Table B holds the same points as the rows below and some others, measured another way and shuffled. Each row below is followed by which row of B it is.
B (72 x 41):
[[  -4   19   13   49 -114  -17   90   11  -59   22    7  -14   26  -39
    78   49  121   76   28  -57   99 -124   23  -10   85   43  -92  -94
     4   22  -27  -20   -2  -34  -22    6   58   60   12  -36  -70]
 [  26    5  -84 -163 -399  186   99  255  -20   88   49 -265  -13  371
   114  -62  204   82  204   85  222  197 -157   -3   99   53  181  105
   237  122  -53   56  111 -233  113  249  146 -134  -39   73  -90]
 [  26  -12  -74  115  -94  -16  178 -112 -128   66  -63  -14  -49   -1
    99  143  124  -26  -25  -18   80 -256   33   57   36  -18 -116  -30
    -5  -47 -136  -68  -56 -145   99 -111   -5   88  -60   15  -11]
 [ -63  -38  -66  203  -11   31  152 -133 -162   94  -20   -5 -108  -16
   154   91  103   -3  -45  -92   -6 -217    1   84   19   44  -54  -74
    63  -35 -167  -85  -47  -72   61  -87   54    5  -72   49  -72]
 [  76   20    0  -26  -54    3   50   10  -55   48  -15  -69   11  107
   -43    1  115  118  172   78  164  105  154   58  -22  -38   85  150
    -4   45  -17  -33  134  -95   33  -10  -42   90  -28   17  104]
 [ -86   49   58   22 -116   48  -85   97  -70   -6   71  -75   29  106
   120 -113   95  138   38 -126   74  119   31  -39   31   76   45 -120
    81   73   31   24  124   62   -4   20  135  -84   25   -9 -118]
 [ -50 -100    2  126   -6  315  201  279  196  171   69   60  104 -123
  -142  -40 -115  -17   52  356    2  -67 -301   28  192  314  187  229
   -44    6   29   22  -86  -43  103  295   38   34  112   26  -41]
 [   8  -49   31  186  230   42  161  -36   22  105   23  113   30 -209
  -153   59  -73   38   73  167  -11  -87   65  138   20  129   58  178
  -138   -8  -43  -55    0   50  -26    7  -82  169   43   -5  111]
 [-108  -27  -42  -44 -199  204  177  250   19  110  195 -197  -35  145
   128  -50   89   52  161  -26   55  158 -283   95  151  256  158  -16
   250  184 -116  103   57   -5  -81  358  236 -197   31   42 -205]
 [ -41  -77  -26  111    6  174  235  118   50  151   78  -14   -5  -75
   -26   29   14   36  116  135   29  -38 -168  109  124  209  118  118
    58   57  -79   -9  -22  -36  -28  234   62    7   35   27  -52]
 [ -65  120   87  -52 -249  -15 -117  187    7 -124   58  -21  194   37
   114  -57   21   -5 -153 -106   86 -100  -49 -157  115   95 -191 -273
  -100   20  101  133    4   96   85 -114  128   -1  118  -97 -159]
 [ -64   83   55  -18 -347   27 -141  136  -66  -64  -17  -54   92  120
   203  -94  184  128  -79 -165  156  -74   -9 -210  115   10 -115 -281
    59    5  109   14   27  -35   88  -39  156  -55   27  -47 -209]
 [-175  155   68 -104 -158  -53  -63  190  -63 -139  285 -183  105  122
   226  -60  -24  -65  -94 -324  -34  108 -132   44   75  231 -154 -383
    51  209  -81  288   82  296 -105  -37  287 -204  127  -80 -255]
 [   8   33   -9   44   -6  -33   66  -50 -107   22   26  -56  -12   58
    39   34   66   35   63  -33   67    4  112   93  -30    9   -6   18
   -11   36  -91    0   84  -12   18  -97    4   49  -21    8   33]
 [ -14   -7  -65  -70 -329  185  120  223    7   85   44 -169    9  219
   110  -25  138   36   96   81  153   31 -201  -26  141  110   93   33
   164   72  -47   42   14 -174  114  200  138  -94   -5   46 -125]
 [  -5 -130  -24  307  288  139  121 -172  -98  227  -76   94 -151  -75
  -111  -22   37  174  177  178    9   41  178  164  -88   18  286  332
    19  -64  -74 -240   99  -91   56   14 -123  104  -96  124  162]
 [  31    8 -115   13 -165  -11  206  -55 -144   59    1 -141  -80  150
   138  136  147  -51   51  -41  103 -121  -13  115   26   -6  -64   -1
    86   38 -206   11    0 -158   81  -53   47    8  -80   44  -19]
 [  94  -60  -58  119  120   -1  212 -144  -99  144  -57   -7  -91   -9
   -84  101   94   80  201  137  103  -14  178  180  -55  -40  112  266
   -11    0 -132 -124   75 -149   16  -18 -119  158  -86   59  176]
 [ -10    1   63   83   65   25  -54  -28  -86   68    5  -16  -28   51
   -17 -104  112  237  183  -10  105  195  209   39  -53   -7  170   97
    41   44   35  -94  188    6  -44   20   -7   28  -28   26   56]
 [  -4   97   -3  102   80 -205   13 -228 -220  -74   -2   -9  -16   12
   104  110   31  -57  -98 -192    7 -148  257  111 -113  -68 -201 -134
  -130  -13 -150   16   49   69   53 -401  -32  101  -36  -23   63]
 [-217    9  160  284  157  143 -213   71   -1   17   69  171   85 -169
    39 -209 -111  143 -157  -73 -112  -10    6  -99   41  216   74 -164
   -84  -46  145  -43   45  262   39  -67  106  -53  111  -16 -153]
 [  19   35   23   75 -164   28   48   92   47  -27  -71  102  175 -107
     0   70  -17  -84 -180  116   79 -357  -64 -123  135   68 -205  -87
  -203 -105   63   28 -146  -64  204 -147  -21  161   88  -69  -39]
 [ -37  126   64   -7  -31 -113  -62   17  -75 -112   83  -31  112   24
    61   10  -30  -49  -97 -130   25  -42  102   21  -13   57 -170 -171
  -129   45  -28  132   57  148   35 -244   50   39   72  -74  -22]
 [ -88  -42  108  324  131   81 -245 -150 -156   92 -145  165  -61  -50
    37 -202  124  339   12  -51   53   34  317 -129  -80  -78  178   10
    -1 -140  162 -290  147   -3  100 -149  -49   57  -70   62   19]
 [ -42  -23   77  135  -84  186   -3  215  147   51  -28  148  194 -159
   -78  -69  -73   32 -111  224   51 -203 -139 -158  177  179   -2   15
  -161  -90  172  -15 -101   -2  170   50    9  107  128  -47  -71]
 [   2   48   36   -7   84  -35   53   27  -41    3  108  -65   43   24
   -51    3  -16   34  115    9   48  136  105  144  -30   85   43   69
   -50  107  -71   76  132   94  -55  -40    5   49   37  -19   72]
 [  42  129   46   74 -165 -220 -115 -168 -178 -142 -143   78  105  -21
   141   93  124   -8 -230 -179  124 -360  267 -151  -17 -169 -364 -287
  -209 -133   40  -39  -38  -34  179 -471  -48  187   -9  -92   -9]
 [  28   25  -17  -74 -169   35   36   64  -93   53   29 -168  -33  216
    65  -41  188  150  206  -18  185  186   83   41    1  -19  121   65
   138  100  -49   -8  162 -111   -9   83   60  -32  -49   37    2]
 [   2   15   20  167  345 -120  129 -207 -124   40   68   43  -44 -134
   -91   95  -76   -5   76  -16  -57    5  239  268 -121   51    1  112
  -139   43 -165   -8   95  140  -89 -196  -91  143   -7   -3  171]
 [  74  -29 -105  118  -34    0  201 -151 -141  101  -96  -25  -80   58
    36  149  107  -38   34   82   95 -197   94  114  -25  -64  -28  133
   -15  -60 -171  -95  -25 -208  160 -154  -80  125 -103   62  103]
 [-240 -120  158  394  141  275 -158   62   -6  178    6  201  -45 -225
    56 -280   73  407   42  -61  -40   64    1 -152  104  203  278  -84
   131  -51  209 -257   77  123  -84  252  132  -92   30   43 -216]
 [  38  -52    0  143   51  162   58   55   43  117  -78   85   61  -24
  -147  -34  -42   42   43  308   73  -47   34    6   18   54  158  276
  -121  -88   49  -85   15 -115  209  -25 -111  141   14   47  130]
 [ -29   59   37   54   64  -63   86    1  -33  -37   94    7   85  -92
     1   74  -68  -71  -57  -37  -11 -105   32   99   24  124 -131  -76
  -138   48  -83  103   -1  133  -11 -137   27   81   75  -64    2]
 [  61  -51  -42   86  169   33  264  -49  -21  135   47  -19  -39  -65
  -129  106   -5   16  195  169   42   18   56  236   -7   91  109  264
   -41   64 -153  -23   52  -43  -49   67  -73  131   -7   31  155]
 [  98   57    5 -105   11 -116  102  -35  -93   13   65 -139   -5  103
   -45   47  132  125  270  -19  165  208  231  171  -63  -48   47  118
    13  149  -93   32  196  -14 -134    3  -29   91  -27  -17  131]
 [ 101   86   -7   -6 -271 -134  -85 -125 -188  -56 -183  -39   23  170
   132   44  256  112  -27  -95  245 -164  287 -137  -33 -243 -167 -105
   -46  -91   35 -110   59 -210  190 -305  -60  147  -93  -20   38]
 [ -93  103  -43  -87  -48  -72  183   82  -84  -58  284 -220   15  111
   153  106  -55 -193   -9 -204  -62   45 -156  250   35  233 -136 -181
    49  223 -275  289   40  197 -112  -34  205 -137   67  -34 -127]
 [ -44  109   12 -134 -338  -13  -55  164  -79  -82   86 -173   74  219
   204  -47  151   47   -9 -180  144   54  -39  -74   81   41  -99 -234
    96  107  -12  126   80    0   27  -15  185 -103   26  -40 -174]
 [ -41   86  127    4 -319   12 -227  143  -28  -84  -71   37  161   37
   135 -134  167  196 -103 -119  188  -98   77 -303  120  -26 -124 -270
   -32  -50  230  -39   32  -21  103  -81   92   27   62  -84 -170]
 [-124 -176  -36  446  367  144  179 -276 -191  288  -18  102 -282 -162
    43   -7   92  232  165  -34  -93   -7  130  221  -73   87  282  168
   173  -35 -174 -301   69  -16  -97   99   -1   -9 -140  148   19]
 [ -49    3   17  -58 -373  175  -43  243  -12   57   20 -134   29  200
   149 -140  234  218  119  -28  206  117 -108 -149  144   61  117  -82
   208   68   89  -24   86 -129   40  245  178 -120    0   14 -194]
 [ 129   54 -113 -236 -128  -17  374  177   58   14  168 -240   89  155
   -90  203  -37 -233  174  197  114   44 -156  274   69  152  -49  204
   -49  191 -249  267    9  -74    4   90   17   72   58  -23  106]
 [  18   -6  107   73   61  -32   -6  -20  -36   52   -3   47   28 -115
   -57  -47  148  288  201  -26  144   97  232   -2   21    0   69   29
    -4   50   86 -119  142   26 -161   86  -13  120   10  -44   32]
 [ -85   39  -15   61  -94    3  -14  -43 -179   19   51 -120  -84  159
   203  -31  143   85   29 -200   48   49   62   50  -23   23    9 -132
   135   62 -107   -7  106    9   19  -70  130 -104  -56   36 -101]
 [ -28  -48   41   64 -231  245   16  255  115   91  -40   45  123  -10
   -10 -100   71  129   19  201  142  -83 -169 -171  190  136   99   42
    12  -41  158  -52  -42 -131  147  204   66   23   65    1 -115]
 [  15  126   95   33 -227 -123 -213  -18  -92 -144 -129   81  175    6
   109  -26  105   56 -217 -117  152 -254  206 -244   30 -119 -282 -275
  -197 -126  156  -23   -3  -19  203 -366  -12  151   43  -95  -52]
 [ 121   13   23   48 -227  -27   18  -16  -28    6 -194   82  102  -34
   -10   62  185  120  -13  108  241 -277  155 -176   84 -126 -137   -7
  -122 -127  116 -136  -44 -233  168 -122  -96  235  -18  -51   41]
 [   2   65   34  -67 -127   17   14  146    8  -29   74  -79  104   84
    12  -27   33   23   53   26  107   63    3    5   58   81  -12  -21
   -34   80   11   97   74   25   30   -2   57   16   61  -35  -25]
 [ -88   28  100   61  -33  115   34  244  144  -16  119   82  211 -173
   -56  -38 -130  -38 -104  101  -16 -122 -190  -52  174  279  -69  -89
  -157   26   86  127  -73  160   24   72   88   42  185  -86 -119]
 [-262  160  196   42 -299  -28 -392  172 -108 -184  110  -10  139   42
   359 -248  135  201 -243 -484   30   -9   -3 -318  122  111 -207 -659
    73   50  206   81   76  278  -41 -110  324 -208  111 -115 -425]
 [  97   12 -111  -75 -200   33  166    7 -103   73  -30 -176  -49  260
    43   83  155   -9  146   99  181   28   38  106  -13  -58   58  170
    77   46 -152    9   74 -239  146  -27  -17   34  -86   68   83]
 [  95  -99   65  202  234   70  153  -48   64  164  -93  183   39 -270
  -259   31   23  209  206  298  111  -54  190   55   31   32  153  319
  -151  -63   84 -198   37  -88  -40  102 -185  288   16   -7  197]
 [ -23   55   12   -8 -103   19   66  116    1  -22   77  -47   99   24
    30   21   -9  -51  -30   18   56  -62  -60   23   72  123  -74  -53
   -63   53  -36  105    2   37   61  -35   65   20   71  -41  -49]
 [  80   30  -62 -178 -295   89  186  230   48   33   75 -187   81  194
     2   56   87  -48  136  148  184   37 -147   53  118   91   24  110
    50  114  -77  133   24 -154   85  151   66    7   33   -4  -10]
 [-100  228   39 -172 -265 -232 -146   18 -226 -225  181 -242   51  279
   331  -10  115  -52 -116 -475   55   82   99   13  -35    1 -281 -471
    56  173 -121  250  145  201  -40 -293  237 -163   29  -82 -193]
 [-120  127   64  -38 -285  -30 -134  130  -87 -118   89  -91  103  121
   245  -68   95   18 -155 -269   61  -65  -47 -132   95   84 -189 -379
    27   53   29  124   28  105   49 -116  212 -108   69  -71 -242]
 [ -72  102   29  -24 -123  -24   41  140    8  -88  134  -50  148   -3
    87   41  -76 -143 -153  -74   -4 -141 -129   12   98  181 -198 -205
  -112   65  -59  203  -47  139   59 -115  123   -9  120  -79 -122]
 [ -34   43   -2  -91 -274  121   12  225    7   13   82 -153   65  197
    96  -77  101   55   72    7  137  107 -119  -42  101  108   58  -35
   105   96    5   91   71  -55   70  124  141  -88   36    7 -118]
 [  54   34  -11   26  -36   -1   80    8  -28   10  -21   -5   71   35
   -38   53   -3  -45   -4  114   84  -92   63   43    6   17  -42   90
  -122  -21  -42   30   14  -61  140 -138  -58  124   13   -8   89]
 [-101   64  122   66  -97   -8 -129   84  -36  -42   51   36   96  -58
    99 -103   87  169  -35 -163   68   -8   58 -122   81   80  -72 -244
   -12   36  113    2   63  129  -58  -15  124   -8   73  -72 -160]
 [ 145   65 -134 -124  -39 -110  381    1  -13  -15   88 -143   80   69
   -80  301  -93 -345   12  178   55 -195  -61  289   11   80 -199  170
  -190   77 -302  227  -77  -81  113 -178  -73  173   30  -32  176]
 [  75  -46  -44   28 -254   82   33  -26 -133  132 -149  -94 -100  199
    95  -35  342  286  230   24  271   59  158  -75   23 -153  151  105
   192  -17   17 -213  127 -313   78  105    2   38 -140   78    9]
 [-110   -9   56  198  333   26   60  -60  -62   73  157   36  -30 -127
   -52  -32 -119   42   65  -29 -116  116   85  222  -65  191  122   71
   -50   84 -110   22  113  234 -111  -33   22    6   45   15   44]
 [  58   62  -58  -98 -132   -5  152   90  -28   -6   71 -139   60  150
    -1   90    8 -117   49   81   99  -12  -37  120   25   62  -45   80
   -48   79 -134  137   30  -59   99  -62   19   46   23   -5   52]
 [  31   93  -79 -135 -143  -28  206  121  -12  -43  145 -180   82  156
    39  136  -59 -237  -19   43   43  -55 -131  170   44  137 -124    8
   -67  119 -207  247  -11    7   92  -85   68    4   57  -28    6]
 [  -7  112   35  -56  -60  -81   69   93    5  -93  115  -46  160  -16
     8   73  -80 -140  -84  -28   28 -102  -24   65   58  129 -197 -123
  -164   76  -63  199  -10  127   30 -149   51   65  112  -92  -16]
 [  62  -10  -80   78  -39  -36  155 -146 -157   75  -65  -57  -83   85
    52  117  134   12   77   15  108 -105  138  115  -42  -72  -15   92
    10  -16 -156  -78   35 -163   94 -131  -55   96 -100   47   89]
 [ -65  -16   52   43  104  129  132  178   91   79  180  -27   66  -81
   -93  -49  -85   49  138  110   -8  141 -113  137   86  265  148  110
    -6  133  -34   89   69  141 -107  213   73  -12  108  -14  -24]
 [ 189 -102   88  229  484    7  229 -111  142  160  -99  288  116 -430
  -497  109 -154  107  219  503   65  -91  294  175  -36   47  143  538
  -386  -90   74 -172   22  -18  -29  -16 -361  476   67  -44  419]
 [ 156   82    9 -107 -100 -154   52  -53  -90  -34  -50  -85   53   98
   -45   78  163   98  169   25  229   42  282   47  -46 -140  -69   89
   -79   45  -22   -9  135 -116    0 -133  -92  186  -29  -43  159]
 [  -9   21  107   81  103   17    0   75   50   13   47   84  124 -144
  -113  -42  -43  100   50   84   47   11   89   13   46  111   21   40
  -145   23   82    5   60  111  -40   -2  -25  124   95  -63   36]
 [ -53  -36  116  182  254  170   18  144  149   85   77  162  150 -223
  -234 -100 -203   63   33  275  -42   41  -18   47   57  244  167  209
  -204   -8  108    4   27  158   27   71  -62  125  143  -20   80]]
Rows of B count from 0, top down.

[ -86  149 -408  -13 -216  -59  -93  423  171  -83 -147   34 -431  173
  200   26  -25  -95   88  -54  269 -166   10 -171  149  -75  165 -205
 -182    7 -118  -95]	58
[-112  317   79  177 -229  -96  110  -12   89   -5 -120 -311 -105 -159
   83  107  103   65  259 -164  132  312   54  159   53   15  213   34
  167  124   20  176]	6
[  95   96 -196  122 -127  -61  -69  169  -40   26 -106 -121    9  -15
  -22    7  209   12   99  -59  -67    5  162  -67  256   16  136  147
 -125  176 -100  -48]	10
[  92  129  217   90   32   83    6 -502 -288 -134  126 -114  393 -122
 -170   13  144  218   32   43  -58  119  163  107   15  170   -5  501
  164  128  340   10]	11
[-321  -73  202   69 -221   14  -69 -312  -21 -156  107 -258   39 -159
   37  -73 -232   81  130 -141  165  141    2   59 -191  257  157   23
  237  -66  382  -26]	1
[ -61 -287  240   45  -43   49  -95 -136  -59   31   86   10  111  -73
  -65 -119 -169   34  -48  114   42 -140  -26    9 -224   29   16   23
   91 -121  288 -217]	34
[-223  208 -340  -50 -382   16  -96  252  206 -191 -106 -215 -429   -5
  198  -15 -144  -89  182 -236  355  -30    3  -76   55   90  377 -265
  -91   29   57    2]	53
[ 141   45 -129   48 -253   16  -69  270   -2   82 -113 -295   -6 -179
 -120  -22  191  -27  132 -147  -55  -39  176   24  187   45  309   81
 -145  225  -44  -20]	3
[  80  352  234   70  120  -41  191 -204 -103  -48   14  132    7   84
   17  210  154  201   52  183  230   75   17  150  -51 -153 -191  336
  249   -8  167  122]	21
[-111  555 -131  142  111  -99  149 -199   78 -233  -93  307 -276  341
  356  181   -8  106   62  197  393  151  -96  -31   11 -240 -156   35
  139 -105   23   49]	24
[   5   33 -156  -97 -329   27  -87  343   21  -14  -39 -284 -187 -137
  -88   20   86  -14  151 -216  150 -141  148   -1  133  137  272   50
  -85  145   73   29]	29
[ 212  -42  -14  322  112   -4  -22    7  135  192 -242  226   77   68
  119 -161  -18 -113  -98  329 -159  -18  -92  -60  -61 -429  109 -264
 -193  -38 -177 -348]	12
[ 283 -154  217  262   10   21   -9  -11  -23  279 -144  -79  300 -201
 -152 -122  141  -15  -19  170 -292   15   62   90  -23 -218  156   39
  -79  110  -47 -204]	62
[  37   80 -650  305   55 -143 -212  174   57  -71 -228  269  -76  379
  298 -129   94 -120  -46  144 -158  -42   70 -413  396 -166   25 -129
 -400   56 -382 -364]	49
[  83 -248  365  -90 -178  112  -85 -166 -318   28  220 -375  379 -359
 -414  -28  124  183   70 -136  -82 -105  242  162  -52  361  100  518
  174  153  451   20]	69
[   3  233 -199  146   61   75  -27 -178  139 -172 -131  282 -152  226
  282  -86 -186  -57  -76  242  211  -33 -139 -115 -101 -276  112 -249
 -114 -115   42 -249]	39
[-230   56 -315  -99 -312   36 -145  244  164 -194  -43  -83 -417   67
  177  -48 -214  -86   92 -148  368 -173  -21 -139   -7   90  271 -252
 -101  -58  122  -99]	50
[  37 -185   13   58 -222   60 -182  -95 -204  -15   74 -368  309 -262
 -232 -131  110   62   89 -185 -196   -3  245   -7  132  323  248  292
  -47  209  206  -96]	18
[ 192   14   28  145  -18  -28   18  200   51  179 -156   25  -11  -23
  -26   -2  130  -27   16  137  -42  -71   33   29   32 -242   87  -13
  -84   56 -106 -121]	32
[ -66 -185  406   65   52  -36   38 -156  -82   81   95  100   82  -15
  -48   14  -98  118  -28  189  123  -84  -56   90 -262  -63 -181  134
  257 -167  282 -102]	66
[ -14  -78  152   26 -170   16  -20   70    9   66   -6 -156  -22 -148
  -69  -24  -25   28   74  -27   88  -56   39   77  -96   13  144   26
   66   13  165  -49]	16
[ 214  148 -173  141 -146  -23   -5  327   94  141 -227 -113  -82  -61
   -7   -1  202  -67   91    3  -55  -27   90    2  179 -195  253  -55
 -203  181 -198  -71]	56
[ 163  -79   42  140  128    0    5  131  117  159 -143  345  -97  165
  110  -64  -71  -69 -140  369   69 -220 -128  -65 -153 -432  -47 -210
 -105 -151  -63 -306]	28
[-248  252 -411   24 -191 -122  -59  284  181 -187 -120   78 -497  268
  328   74  -92  -48  121  -65  379  -54  -36 -189  132  -35   69 -196
  -71  -71  -74  -38]	31
[  39  -30  317  197 -269   81  -11 -271  -58   83  -23 -542  346 -487
 -212 -118   61   63  187 -190 -191  288  138  243  -64  178  424  126
  113  223  230   27]	8
[ 291   24  291  150  211   77   71 -266 -128  100  -18  212  281    3
 -105  -19   98  101 -118  351  -68  -70   -4  102 -145 -269  -98  215
   55  -15  146 -172]	22
[-105  -88  130   -1 -113   -4  -34   14    0  -12   41  -35  -78  -29
   -2  -12 -103   42   40   24  182 -102  -11   20 -136   23   31   26
  110  -82  216  -77]	17
[-151  122  255  -42   43  -62   66 -293 -241 -179  210   58   45   86
  -32  183   43  268   66   52  282   -3   76   60  -74  175 -294  492
  355  -77  384  112]	46
[ 300 -242  458  134  241   21   55 -129 -170  258   29  244  324  -24
 -206  -20  102  111 -165  407 -133 -191    0  100 -204 -279 -229  261
  102  -80  155 -226]	19
[ 132   74  420   26   22   73  103 -266 -173   29   83  -80  228 -177
 -194   79  104  186   36  105   70   21   65  226 -163  -13  -23  362
  243   42  328   53]	2
[ 123  -12   90   36 -240   38  -64   31 -161   59   13 -413  223 -307
 -268   -3  237   94  156 -193 -124   43  244  116  149  224  245  340
   13  263  142   60]	0
